Each row has a name. After each piece below comes the name of the row it's from, unless a question asks for something else. Each question is about the rows just above it. Places in a row count from 1.

[  2 -22  20  -1   5  -2 -35]  K838
[ -3  31 -36   2  -7  56 -43]  K772
[ -2  17 -17   0  -3  28 -20]  K854
[ 0  3  0 -1 -1  3 -2]  K425
[  2 -22  20  -1   5 -37  28]  K285
[ 0  3  0  1  0  3 -2]  K617
Row and place where [ 20  -1   5  -2 -35] starts: : K838, 3
[-36] is at row and place : K772, 3
[0] with +1 step of 1 on every entry: : [1]
[0 3 0] with -1 step of 1 on every entry: : [-1  2 -1]
[2] with -1 step of 1 on every entry: : [1]

[ -8   3  -8  25 -14  -8   9   5  -7  -7]  K410
[  7 -13  -3  12   7   9   6  23   1   4]  K839
[ 23 -13  12   7   7   6   9  -3   1  -7]  K379
Which row holds [  7 -13  -3  12   7   9   6  23]? : K839
[ -8   3  -8  25 -14  -8   9   5  -7  -7] is in which row? : K410
Where does [-8 25] start? Give its row and place. : K410, 3
Move every entry of [12  7  7  6] by -1 step of 1. : [11  6  6  5]

[ 2 -1 -1 57 -1] -> K620
[ -5 -14   2 -17   5] -> K931
[ -5 -14   2  13   3] -> K166
[-20  14   4  26  14] -> K315
[  7  37  -4 -32  -5] -> K493
[-14   2 -17] is in which row? : K931
[  7  37  -4 -32  -5] is in which row? : K493
[-17] with -1 step of 1 on every entry: : [-18]
q: [ -5 -14   2  13   3] : K166

[ 21  28  -1  34 -11 -21  27 -28 -28  42   8  -6  -1 -24 -27]  K687
[ -6  -2  -1  34 -11 -21  27 -28 -28  42  18  -6  -1  23 -27]  K531
[ 21  28  -1  34 -11 -21  27 -28 -27  42  18  -6  -1   0 -27]  K180
q: [ 21  28  -1  34 -11 -21  27 -28 -28  42   8  -6  -1 -24 -27] : K687
Row and place of [-2] in the named rows: : K531, 2
q: [ 21  28  -1  34 -11 -21  27 -28 -27  42  18  -6  -1   0 -27] : K180

[ 47  -6 -19  52 -34]  K45
[-40 -35  34 -28  -2]  K574
[ 47  -6 -19 -35   1]  K866
[ 47  -6  34 -28  39]  K800
The row with [ 47  -6 -19  52 -34] is : K45
Move every entry of [-35] by -1 step of 1. : [-36]
q: [ 47  -6 -19 -35   1] : K866
q: [ 34 -28  -2] : K574
[-19 -35   1] begins in row and place : K866, 3

[ -1   0   5  -4   3  -7 -21   0 -10   1  12   1  -4  -6  -8  12  -4  13
  12  -1  -6  14   3   3  -1  -2   7 -10  -6]  K234
[-26  -8  34  -6   1  11  15  -2  -9   7 -19   0  -1 -12  26  26 -19  17
   1 -12 -15 -31  -4  14  -8  -6  21  20  -9]  K101
[ 15  -8  -8   0  32  -7  -9  23   8  16  19  11   0   0  -7  16   0  41
  10 -15  30 -16  23  30   2   0  -2 -32 -20]  K363
[ -8  34 -13   2  -7  -9 -19  -7  14   0  12  -4   9   5  20 -13   2  30
   8  -6  44 -20  11 -12  -2  17 -27  11  21]  K14
[-26  -8  34 -13   1  11  15  -2  -9   7 -19   0  -1 -12  26  26 -19  17
   1 -12 -15  21   1  14  -8  -6  21  20  -9]  K774
[ 44   7 -29   1 -27   2 -13 -10  -1  17  -6  -6  -2  -8  -4  11 -13  57
 -12 -26 -12  -3  20 -11 -12  -5  18  22   0]  K230
What are the next 3 entries after [ -8  34 -13   1]? : [11 15 -2]
What are the next 3 entries after [15 -8 -8  0 32 -7 -9 23  8 16 19]? : [11  0  0]
Move every entry of [ -9   7 -19   0] by -1 step of 1. : [-10   6 -20  -1]
Row and place of [-32] in the named rows: : K363, 28
Shift each entry of [ 17 -27] by -1 times 1: : [ 16 -28]

[-20 -30 -22  18] = K328
[-20 -30  27 -35] = K263
[-27  20 -22  18] = K676
[24 47 -4 30] = K366
q: [-20 -30 -22  18] : K328
Shift each entry of [47 -4] by -1 times 1: : [46 -5]
Which row holds [24 47]? : K366
[-27  20 -22  18] is in which row? : K676
q: [-4 30] : K366

[-6  6 -7  3] : K296
[-41   6  -5  -3] : K699
[  6 -41  -5  -3] : K439
[-41   6] begins in row and place : K699, 1
q: [  6 -41  -5  -3] : K439
[-7] is at row and place : K296, 3
Move every entry of [ 6 -5] by -1 step of 1. : [ 5 -6]
Where do [-6  6 -7  3] appear? : K296
Shift each entry of [-6] by -1 times 1: : [-7]
q: [ 6 -7  3] : K296

[ 1  0 -9  2] -> K554
[  2   1 -24 -13] -> K25
[ 0  0 -7  2] -> K469
[  4  -1 -20   4] -> K912
[ 3  0 -9 -5] -> K669
[ 10   0 -32 -18] -> K788
[ -1   0 -16   4] -> K898
[  0 -30 -25   0] -> K904
[-12  -1 -54  18] -> K561
[  5   2 -39 -23] -> K593
Where in the named rows is [-13]? : K25, 4
Row and place where [  0 -32] starts: : K788, 2
Shift each entry of [-12  -1] by -1 times 1: : [-13  -2]
Where does [-54  18] start? Give its row and place. : K561, 3
Where does [  0 -16] start? Give its row and place. : K898, 2

[-6 -4  6 12 35  0  0  4] = K74
[-2  2 10 -1 17 -6 -5  6] = K750
[-6 -4  6 12 35 -9  0  6] = K974
[-2  2 -7  1 17 -7 -1  7] = K283
[-3  1 10  2 13 -2  0  7] = K115
[  0   9  -2   2  44 -21   0   3] = K627
[  2   3  -6  -9  41 -16   0   1] = K977
[-1  3  5  3 13  2  0  4] = K756
[-2  2 12  1 17 -7 -1  7] = K591
[-7 -4  9 11 36 -8  0  5] = K741
[-2  2  9  0 20 -3  0  7] = K501
[  2  -3  -7  -2 -47  20   0   2] = K172
q: [-3  1 10] : K115
The next 3 entries after [-2  2  9  0]: : [20 -3  0]
[44] is at row and place : K627, 5
What are the next 3 entries after [-7 -2]? : [-47  20   0]
The next 3 entries after [-2  2 44]: : [-21   0   3]
The next 3 entries after [ 2  3 -6 -9]: : [ 41 -16   0]
[41] is at row and place : K977, 5

[34 10 19  2 -2] -> K606
[-22  21  -6  20  39] -> K393
[ 3  3  3 -1 -3] -> K601
[12  8  7 -1 -6] -> K587
[-7  1 -8  7 16] -> K132
[-34  35   1  29  51] -> K835
[44  9 25  3  2] -> K444
[-8  2 -8  8 18] -> K683
[59  6 37  7 10] -> K895
[40 10 23  3  1] -> K786
Row and place where [ 3  3 -1] starts: : K601, 2
[ 6 37  7] with -1 step of 1 on every entry: : [ 5 36  6]
Which row holds [-7  1 -8  7 16]? : K132

[28  2 -1 39] = K806
[ -8   1  -7 -53] = K876
[-45   2  -1  39] = K163
Where in the named rows is [-7]? : K876, 3
The row with [28  2 -1 39] is : K806
Move every entry of [-1] by -1 step of 1. : [-2]
Shift each entry of [-45   2] by +1 times 1: : [-44   3]

[  1  -8 -13  -8  -8 -11  -5  -8  -4   5] : K981
[-22 -32 -49  17 -23  28  34  -8 -34  20] : K69
[ -7   4  10  -7   2   3   4   2  -7 -11] : K729
[  9   6   8 -13   2 -18 -13  -3   6  -8] : K80
[ 28 -29   4 -11   3 -15  -2  -3 -29  22] : K338
[ -7  11  -6  -4  -8  -5   0  -7   7 -22] : K555
[-14 -15 -16   7  -8  11   9  -3 -15   6] : K834
[ 38   2 -19 -10  -6 -22  23 -14  -6 -21] : K428
[ 0  1  2 -7 -4  0 -5 -8  1 -5] : K203
q: [ 7 -8 11  9 -3] : K834
Shift each entry of [-7  2] by -1 times 1: : [-8  1]
Move every entry of [-5] by -1 step of 1. : [-6]
Which row holds [-14 -15 -16   7  -8  11   9  -3 -15   6]? : K834
Where does [-4 -8 -5  0 -7] start? Give its row and place. : K555, 4

[ 12  -1  22   2 -11  -2   3   9  -5  -5   4   3   0   7   4   6  -3  -5
   2   5   2   1   2] : K173
[ -1   2  12  22 -11 -18 -15 -17  25 -13 -20 -17   3 -26 -13  24  15 -28
 -23 -13  16  -3   1] : K570
[  2   6 -41  35  -8 -32  30   9 -21 -27 -12  -4  10  29  33  13  17 -16
  16 -35  40   2 -33] : K884
[ -1   2  12 -21 -11 -18 -15 -17  25 -13 -20 -17   3 -26 -13 -23 -13  -9
 -10  15 -28  -3   1] : K16
[ -1   2  12 -21 -11 -18 -15 -17  25 -13 -20 -17   3 -26 -13 -23 -13  16
 -10  15 -28  -3   1] : K633
q: [ 12  -1  22   2 -11  -2   3   9  -5  -5   4   3   0   7   4   6  -3  -5
   2   5   2   1   2] : K173
[-17   3 -26] with -1 step of 1 on every entry: : [-18   2 -27]
[-23 -13  16 -10  15 -28] begins in row and place : K633, 16
q: [ -1   2  12  22 -11] : K570
[ -1   2  12 -21 -11 -18 -15 -17  25 -13 -20 -17   3 -26 -13 -23 -13  16
 -10  15 -28  -3   1] is in which row? : K633

[ 22   2  43 -16   5 -29   9  -6  22  33 -12  -3  12   7 -37  17   5  38
 -13   4 -38  -9 -26   4]  K864
[ 29   3  24 -28 -17 -49  -5  11  28  44  -3  11  35  -1 -27  14   1  29
  -3 -10 -22 -10  15  -9]  K394
[ 22   2  43 -16   5 -29   9  -6  22  33 -12  -3  12   7 -37  17   5  17
  27   8 -42 -15   7  14]  K42
[-16] with -1 step of 1 on every entry: : [-17]
Where in the named rows is [38]? : K864, 18

[ -2   1   3  -3 -22   5  10   1  -2  -1   8   8  -7   9  -5 -28  -4 -13
  -3 -11 -11  28  -3   8   8  24  24  -2   6] = K913
[  1 -18  -2   2  -8   4   6  11  -9   4   0   4   1   5   7  -5   5   2
  -4  -3   4  -3   3   1  -1  -6  -3   0   5] = K261
[ -4  -5  12  -8  -2   7   9   7   4  10   4   7  -5  19  13 -14  11  -6
 -22 -15   4  17   2 -10  -1  -4   5   3 -14] = K890
[  6   4   2  11  -1  -7 -11  -6  -3  -8   0   6   0  -1   0   4   2   9
   7   7 -11 -16  -8  -5  11  -8   4   7  -3] = K955
[-22  -5  12  -8  -2   7   9   7   4  10   4   7  -5  19  13 -14  11  -6
 -22 -15   4  17   2 -10  -1  -4   5   3 -14] = K456
[-20   5  -2   1 -15   8  -3  14 -10  -3  -5   9  -5  42   6 -24  10   6
  14   2 -14  -1   0  13   8  -2   1   0   1] = K169
[  2  -9  41   5 -18   2  17 -20  -7   1 -11  -1  -6 -38  -2  -9  -2   0
 -18 -14  -2  45  -7  -6 -19  24  28 -15   9] = K345
[  6   4   2  11  -1  -7 -11  -6  -3  -8   0   6   0  -1   0   4  -3  20
 -45 -18  20  19   2  -8 -24   8   2   1   4] = K927
Move every entry of [11] by -1 step of 1. : [10]
Where does [-2  1  0] start? Give its row and place. : K169, 26

[-19  -2  -8  13 -26  20 -18] -> K99
[ 13 -19 -19  -2  -8  10 -12] -> K775
[-23 -17  18  18 -12  -6 -26] -> K481
[ 18 -39   3 -54  29  30  58] -> K978
[ -9 -17  11  18   0   3  -5] -> K250
[ 16  -6 -22  -4  -9  -8   2] -> K651
[ 30 -30 -38   4 -29  12 -25] -> K656
[-1 -2 -2 -3 -2  0 -1] -> K445
Row and place of [-30] in the named rows: : K656, 2
[-19  -2  -8  10] is in which row? : K775

[  6   8   5 -20   0 -21   5  -5  -3 -34  -7  -3  16   0  28  -4   0]  K739
[ -1   4 -12   4  17  32  -6  25  -4  23 -25  -3   0   4 -10  -3   1]  K572
[-12   2  24  -3   0  -7  -9  -8  -2  22   7  -2 -16 -16 -22   0  -7]  K771
[  9   6  -7   9 -10   2  -4  35  -1  -4  15   1  13  -3  -4  -1   1]  K584
[ -2  -5 -17  -9  -3  -5   3  21   3 -26   6   6  10   3 -51  -1   3]  K204
[  0   4   6   1  -8  -4  -8  49  -1 -15  28  -2  -6  -7 -15  -1  -2]  K287
[  2 -19  -1 -17  -9  -6  38  25   3  -1  29   0   4   1 -14   0 -24]  K229
[ -8   3 -10 -19  -9  11  22 -54  -2   8   8   7   0  -4 -10  -2  19]  K156
Shift each entry of [23] by +1 times 1: : [24]
Where in the named rows is [21]? : K204, 8

